Each row has a class, written as a number after it.
[ 348  251    8 -108 -213   -6 -260   92   50   12 -132 -465  250 -333
  202  133   47  122  -20  -96 -192 -111  105  -52 -112 -178  212 -280
  -48  189  -42 -219  -12  165  -67]
5
[-110  -39   11  -37   -2  195  207 -119   -2  310 -111  247 -315 -218
 -473 -247  134  360  397 -410  141 -153  325  400 -380 -174 -258 -258
  155  -11  212  -70   -6 -414  216]
1
[-257   18  -50   13 -314   28  -87  257  247  212 -193 -127   92 -284
 -303  -57  192  246  183  -88   74 -256  314  119 -406   69 -342  188
  206  177  303 -172  101 -224  -94]
2
[ 247 -103  -54   74 -298 -329    9 -173   17 -177  -69   32   30 -286
    8  -52  173 -141 -213  -71 -195 -271 -221 -323  -76  -61    7 -169
   59 -116  233   46  100 -166 -124]
5
[ -61 -270  -70  191  145   77 -285   48 -308  229  505   22  203  342
   -6  -75  232  501  -12  198  138   -7  -23  -43 -644 -158   24  142
   -3  -63  275 -121 -289    1 -119]
5
[ 269   58   50   76 -136 -205   -9  176  355  -42 -156  -49   50  104
  114   50  346   68 -168    6 -253 -155   -5   -8   -1  -64  -65  185
  256  -61  -14   61 -186  245 -106]
4
[ 283  -13  407  100 -321   87  -90 -148  -39 -445  105   66  138  333
  157  -49 -178  -26 -239  298   22  153 -126  -83 -144   88  263  208
 -130 -169  -69  283   96  333  502]
7
[  69 -167   10  286   47  -79  531   67  212  -62  -83  424  249   37
  135 -233 -357  369   94  113 -133  -10   63  413  -38 -310  340 -250
   13 -427  190  170  190 -284  420]
5
[-100  317 -127    9 -195  -87 -202  284  291 -420 -347  326 -243  308
 -115 -408   85 -482 -350 -351  173 -323  195 -182  368  253  258  -20
  147   49 -588  312 -154   98 -138]
8
[ 235   41   81 -161  179  273 -290  126  -65  194 -215   82 -280   -1
 -410  -37   36 -126    8  122  234 -122    7  348   63   99 -442  119
  245  134   52  138   56  -52  191]
0
[ 308  181  -27   60  193  -35  -30  222 -187  -93  130 -183   38  239
   60  144 -267   61  126  370   44   69   53  -87  169 -228  113 -241
  113 -169   62  118   56 -171    4]
2
[ 377  -45  -37  109  211    0  -24 -206 -571  193  278 -370  -59  -43
  -19 -104   11   90  303  339  -37  102  163   29 -239 -495   -4    4
    2   89  326 -110  153   59  -62]
0
[  98 -125  164 -112 -125  175 -174 -177 -200  -80   77   36  -74  160
  -59  445   28 -331 -151  107  152  -98 -331   17  -65  423 -464 -176
 -148  101  475   62   59  105  228]
8
[-666 -192  134 -234   70  395  280  140 -194  124 -226 -274 -371 -116
  -99 -653  -98 -310  104  -45  433  208  183  -20   12  104 -104  188
  371  224  -74  428  128    3   60]
3
[-169 -332  156 -180 -129   86  236 -150 -197  149  243 -277   56  157
 -112  389  -55  166  285  321  184  155 -293 -147 -610  -76 -508  222
 -195   59  608  -19   96  -58   40]
4
[-149  116  142   85 -107  288 -149  130 -177 -129  114  254 -348  282
 -322 -390   -4 -182 -127  177  132  125  103 -156  292  399  -57  330
  -48  103 -216  161   99   52  320]
7
[-133 -204 -216  139 -119 -490  103  -60  229 -142   58 -186  334  -32
  364 -240  281  241  -67 -238 -114 -116  -95 -343 -145 -381  377 -203
  132    0  -69 -257 -258  -18 -429]
4
[ 140  197 -301   26  225  -20 -175   49   88  202  323   60  -68   35
   95  394  239   37   61   28 -102   71  192 -126  293 -246  -14  212
   72  209 -324 -425 -205  166 -587]
6
[-899 -299  -59 -252  106  141  212  371  357 -133   65  175  114  506
  146 -583  -76 -208 -118  158  289  254 -222  -93  161  265 -191  213
  296   30 -317  198 -147   43 -363]
8
[-185  -76   33  -81   27  250 -291  243   43   73  -28  249  -81 -313
 -161 -184  -22   87 -121  -37  276  -97   -8  -10  123  390 -329  198
  116  299  134  108  -48 -303  -14]
5
[ 349 -155  -65  143  257  -22   54 -140 -278 -280 -169 -120 -252 -377
  188  -66 -271 -322   -4 -187  443 -260  123  -36  429 -312  129 -118
  226   53   16  356  138 -289 -150]
6
[  60 -242  355  139   77   94 -201   63 -316 -260  -52   56 -149   87
   36 -224 -429   74 -261  127  269   22    5 -107  100  208  242  243
  -76   11  125  411   73   -9  600]
6
[ 504  -24  219  139 -192 -105 -152 -212 -178 -101  238  172   37   81
  173  269 -256   38  -82  556 -518  149 -199   51   66  -10   47  168
 -207   11  171 -100  137  336  338]
6
[ 203 -186  256 -489 -370   49  -74  -28  -12 -202 -163 -409 -158   52
  212    8 -189 -491 -105  208   49  -51 -101 -372  155  270  -47 -406
  358  233  398  504  225   74  146]
8
[ 141 -163  -47   60 -288 -253  315 -364  155  -22  260  -34  538   83
  351   75  -72  395   10  411 -118   86 -356 -119 -127 -187  403 -253
 -370  -70  302 -137  192   24  259]
5
[-241 -261  125  -44   69  -69  -39  -93 -152  -94  179   20  207  126
  182   51 -240  388  116  100  138  -87 -295  -24 -387  -89 -207 -172
 -214 -118  401 -187  -41 -306  156]
2
[ 249  121   51   47 -459   45   49   79  157 -188   22  278  -20   82
   31 -251  106   54 -137  -36  -12 -176  290 -183  122 -186  473  263
  -97  -47 -340   30   54   59  220]
7
[-262 -152 -150   -6   81 -123  -52  552   10 -287 -183   28 -130   95
  201 -584 -153 -524 -325  -51  162   73  154 -416  344  157  245   57
  437  114 -165  434   71   30 -416]
6
[-379 -157 -187   16  105  -35  -79  139  118 -149 -298  220  -54  -17
 -170 -383  100  -96 -180 -534  294 -193   26 -127   39  184   49 -152
  -93 -120  -48  -48  232 -319 -112]
3
[ -51 -172    9 -140 -201  211 -196 -217 -268  138 -139 -155 -146 -470
 -288  -14  232  -84  106 -501  253 -166   76 -176 -446  159  -99 -174
 -140  186  355  151  162 -368   57]
1
[-475   86 -140 -113  215   96  391  163  153  240 -401  -44 -101 -230
 -379 -174   18  -75   95 -401    5  186 -102  275   75   91 -351 -401
   87   38 -115 -388  211 -100 -166]
2
[ -89  221 -204  -17 -196  -52 -154  330  284 -108 -152  281 -333  249
 -310 -235   47 -446  -49  149   38 -219  157  -74  646  242 -112  434
  132  201 -480  135  -17   -7 -317]
5
[-142 -174   54  -53 -207   60   11  285   81   49 -263 -260  -10 -200
 -231  209  -21   93  124 -204   47  -20  120  127 -226  108 -227   57
   25  -90  218   -7   48  -83  128]
4
[ 221  150 -124   55   30 -230 -262    0   95  -53 -175  156  177  -14
   54  -39   16   -7 -267   12 -378  -48 -179  -54  -11 -138  211  -77
 -225    8 -173 -343  205  224   -6]
4
[-486   72  107 -331 -314  128  549 -212  195  180  164  336 -268  302
 -151  -47 -260 -458  223  160 -217  107 -385 -207  190  284 -392 -184
 -100  106  -50 -188  323 -188  -13]
0
[ 436  374  213  -16  -34  158  -16 -137  318  -11   16  337 -432  -11
  -45 -266   27  -58 -310 -154 -253 -279  197  -27  568  192   88 -223
  401   86 -369  242 -148   79  204]
0
[  26  100   27   54 -202 -151  241  151   77 -204 -133   30  -12 -176
  136 -384  -47  211 -130   26  375 -147  -66 -191  266   21  133 -205
   42  121  149  315 -105 -236   80]
4
[-259  110 -242  200 -176 -196  463  278  436  100  115  302  475  -14
   71 -501  300  486 -136  131 -283 -125   62  -51   28 -223  376  140
  194 -280 -282 -224 -146 -114 -125]
8
[ -58   46   20   63   -3   42  349 -161   30 -151 -148  405    3 -164
  -67 -211  -79  -33  144 -688  -94   57 -191  258 -121   41 -162 -601
 -292 -207  -49 -359  169 -287 -120]
7
[-245 -322   66 -138  342    9 -118 -304 -495 -181 -105 -440   34 -225
   -3  101 -312 -456  -49 -367  358   42 -207  -63 -387  -66 -224 -373
  -52 -238  238 -119  336  -76 -239]
8
[-263  104 -153  -24   96   90  -90  206 -191  157    5  181 -161  269
 -277  166 -305 -162  290  365 -158  432  -42  183   87   29 -252   38
 -224  346    0 -445  285  152 -105]
6
[-148  196 -182  297  275  118  281 -221  -92  400  374  308  348  -30
  -92   97  198  283  -42  -67 -319  214 -263  112 -458 -130  -40 -461
 -166 -110   84 -534   -8  -40 -143]
7
[-240  118 -152 -123   73  -67 -435  -92  -99  142 -429 -295  -80 -679
 -237   78  115   89  114 -402  169 -273  252  215 -146  -49 -253 -267
 -106  156  214 -123  -71 -300 -254]
7
[ 309  257  178 -102 -335  158  230   -3  312 -232   36  164  -59  101
  -71 -480   -3   70    8 -139   89  -49  305 -155  289   -4  364 -173
  280  -64 -406   37  180  -93  316]
7
[-186   71   54 -390 -127  -22 -199   43  -51  -83 -213 -377   92  -16
   94 -135   55  -80   87 -487  345  -36   98 -151 -177   34  152 -476
 -201  110  -34 -167  -32  -83  -60]
2
[-249 -193  -31 -167 -154  204  -30 -166    7  -80   76  227  -46 -311
 -153 -131   75  163   85  -83  383 -172  -54 -139 -177   70 -128  212
  222  -28    5  153   57 -439    4]
1
[ 182  232    1   96 -129  101 -302   37  -21  160  344  365   71  186
 -185  370  -11  -40  -37  376 -233   83 -365   10   93  390 -296  114
 -210  150  -13 -253   -6   32  -23]
1
[ 750  334  148  243  -97 -175  216  244  126  -91  170   54  260  213
  266   59  102  209 -152  248  -23   84   97  108  331 -170  312 -122
 -102  -67   42  108 -276  261  166]
4
[-275  -65  -75   79   69 -139  241  296  361 -270 -108  347  -92   58
   61 -811  185 -143 -428 -329  143  111  198 -115  488  167  222  -38
  337  -67 -388   54  -60  162   22]
2
[-149 -218  -92 -306  198   31 -171 -421 -162 -113  278  -75  193   85
  381   82 -232 -117   31  231 -191  363 -323 -166 -135 -161  214  -85
  -54  -65 -250 -259  215  309  -21]
4
[ -32 -135   28 -247  316  142 -204 -246 -121  -62 -133  244 -314 -310
  228  131 -505 -142  142   85   99  140  -45  225  399  109  -52 -171
  248  160    5  241  117 -146  160]
6
[ 378 -147  107   35 -222 -191  -30  -93  -51   50   99 -486  144 -313
  370  -61  -55  260  318  320  247 -116  171  102   23 -386  175  -69
  476  -20  245  196 -145 -177  106]
7
[  41   83 -180   33  232   85  -84   81 -332  187  332  -58  -33   75
 -109   95  124 -123   54 -172  118   51  137 -102 -479  -23 -322 -391
  146  212  392 -334   63  113 -435]
1
[-589  -15 -256  115  111  130  190    3  147   78  -30   53  297 -190
 -292 -452  337  348  241 -659  458 -184   52    3 -556   35 -234 -293
 -157  106  156 -402  134 -554  -92]
1
[-259  120 -122  -35  -22  -47 -201  140   90  399   56   34  -99   14
 -109  385  101 -120   29 -117 -380   26 -245   18 -168  281 -411 -170
  -34   -6    5 -380 -150   59 -195]
3
[ 528 -103  267   70 -131 -174 -226 -407 -278  -62  -29 -143  -58 -321
  -17 -127   93   68 -182  -66  -94 -140  -85   79 -336   17  -73 -103
  154 -116  315   54   79  165   97]
2
[ 315   28  -60  353 -248  -38   81 -171  337  338  306  329   75 -215
  -77  469  354  536  -31  181 -665   66   -7   92  105  -57  131  417
  -63 -231 -135 -183 -180   67   80]
4
[ 114 -279   92  -69 -153  -72 -531 -280 -374 -172  220 -347  -80 -261
   70  -14 -191   22  161  237  146 -120    2 -175   50   17  -52  274
   88   36   65   43   -7 -162  -87]
7
[ -18  -83  119  410 -198    2 -253  -74  -23  239   26  138 -135 -137
 -139 -106  184  232 -283   73 -350  -72 -112   79 -121   48  -69  328
 -161  149   19 -285  -25  265  373]
8
[ 134  280  105 -132   -6  109 -291 -105 -116   92  -92  -96   33  289
 -208  274  141 -354 -342  119  -62 -162 -354 -176 -124   76  -74 -123
 -143  -28 -149 -124   93  182   38]
7
[-181   57  -47  177  274   43  170  463   97  111  -19  185 -322  464
 -196  -91 -193 -182  116  113  -24   70  153  156  409  -11 -316  247
   42   36 -111 -118   87   -7 -348]
5
[ 128  -47  174 -129   34  126 -359 -542  -64  139  163 -143  -42  -17
 -124  603   19   51  173 -393  -27  -13 -244  157 -191  273 -190 -230
 -143  -73 -129 -369 -162   22  192]
8
[ 163  116 -156  -68 -196 -128 -165   58   87  -44   91 -208  297 -290
  117  519 -210  278  361  225   57   66  198  -39  -55 -204   81 -404
   59  212  413 -131   89 -298 -199]
1
[-530  -64 -388 -177  256   96  125  316  -21  322  207 -446  350  100
   -6  -24  208 -159  164  -18   32  178    9 -237 -341 -287 -181 -411
  196   61   70 -356   -7 -158 -724]
7
[-275  196  -66   -9  -35  247   99 -131   88  203   51  143  178 -145
 -232 -238  123   56   -8 -139 -123   68 -147  -76 -240  183 -108 -145
 -177  348  -64 -334  189  -61  -30]
3
[ -25  -56   19   34 -339  -16 -124  -84  246 -361    7  -56   98 -283
   55 -459   64   39  -61 -214  597 -225  140 -250  161  181   96  168
  236  184 -160    2  156 -182   98]
8
[ -62  105 -287   30  230 -125  150 -178   52  185 -184   11  422 -538
  -19  178  212  389   15 -406  -31 -215    4   98 -382 -521  121 -495
 -222   51  242 -431   37 -327 -366]
1
[ 265  136  153  112 -167 -174   -6 -168  347   77  149   68  226   34
  376  298 -254  349   -9  185 -396   61 -293  131   21   55  191 -170
  -25  -81 -161  -79 -200  168  337]
2
[  63  101 -194   94   17   -7  -19 -171  179 -106  -56  149  235  -81
  -15 -144   11  313   78   80  -98  -20   47  105   21 -322  392   33
  -48  -76 -336 -200  177  -62  188]
0
[-497  180 -331  319  264  371  -32  218 -145  482  198  397 -261  241
 -656 -331  579  305   92 -358  102 -100  139  135 -421  181 -420  501
 -232   37 -269 -473  -91  -37 -171]
4
[ 136  135  -33    4 -208   12   40 -126  184   29   89  154 -159   38
  -42  586 -261 -268  214   10 -152   72 -175  -68  154  148 -137   16
   69  116 -176 -230  188   13  -71]
0
[  62   12 -195   84  259  -23 -300 -134   59  116  238  135   51 -305
  119  372 -124  148   60  180   86 -147 -108 -103  371 -266  -47  214
   34  147 -199 -252  -93 -345 -246]
4
[ 482    6  301  183 -200 -197  138   -4  -52 -136 -126  209 -401 -200
  -20  -27 -252 -327 -225 -175 -178 -239 -103 -129  542  143  -72  -52
 -187 -222  112  178  166 -208  323]
0
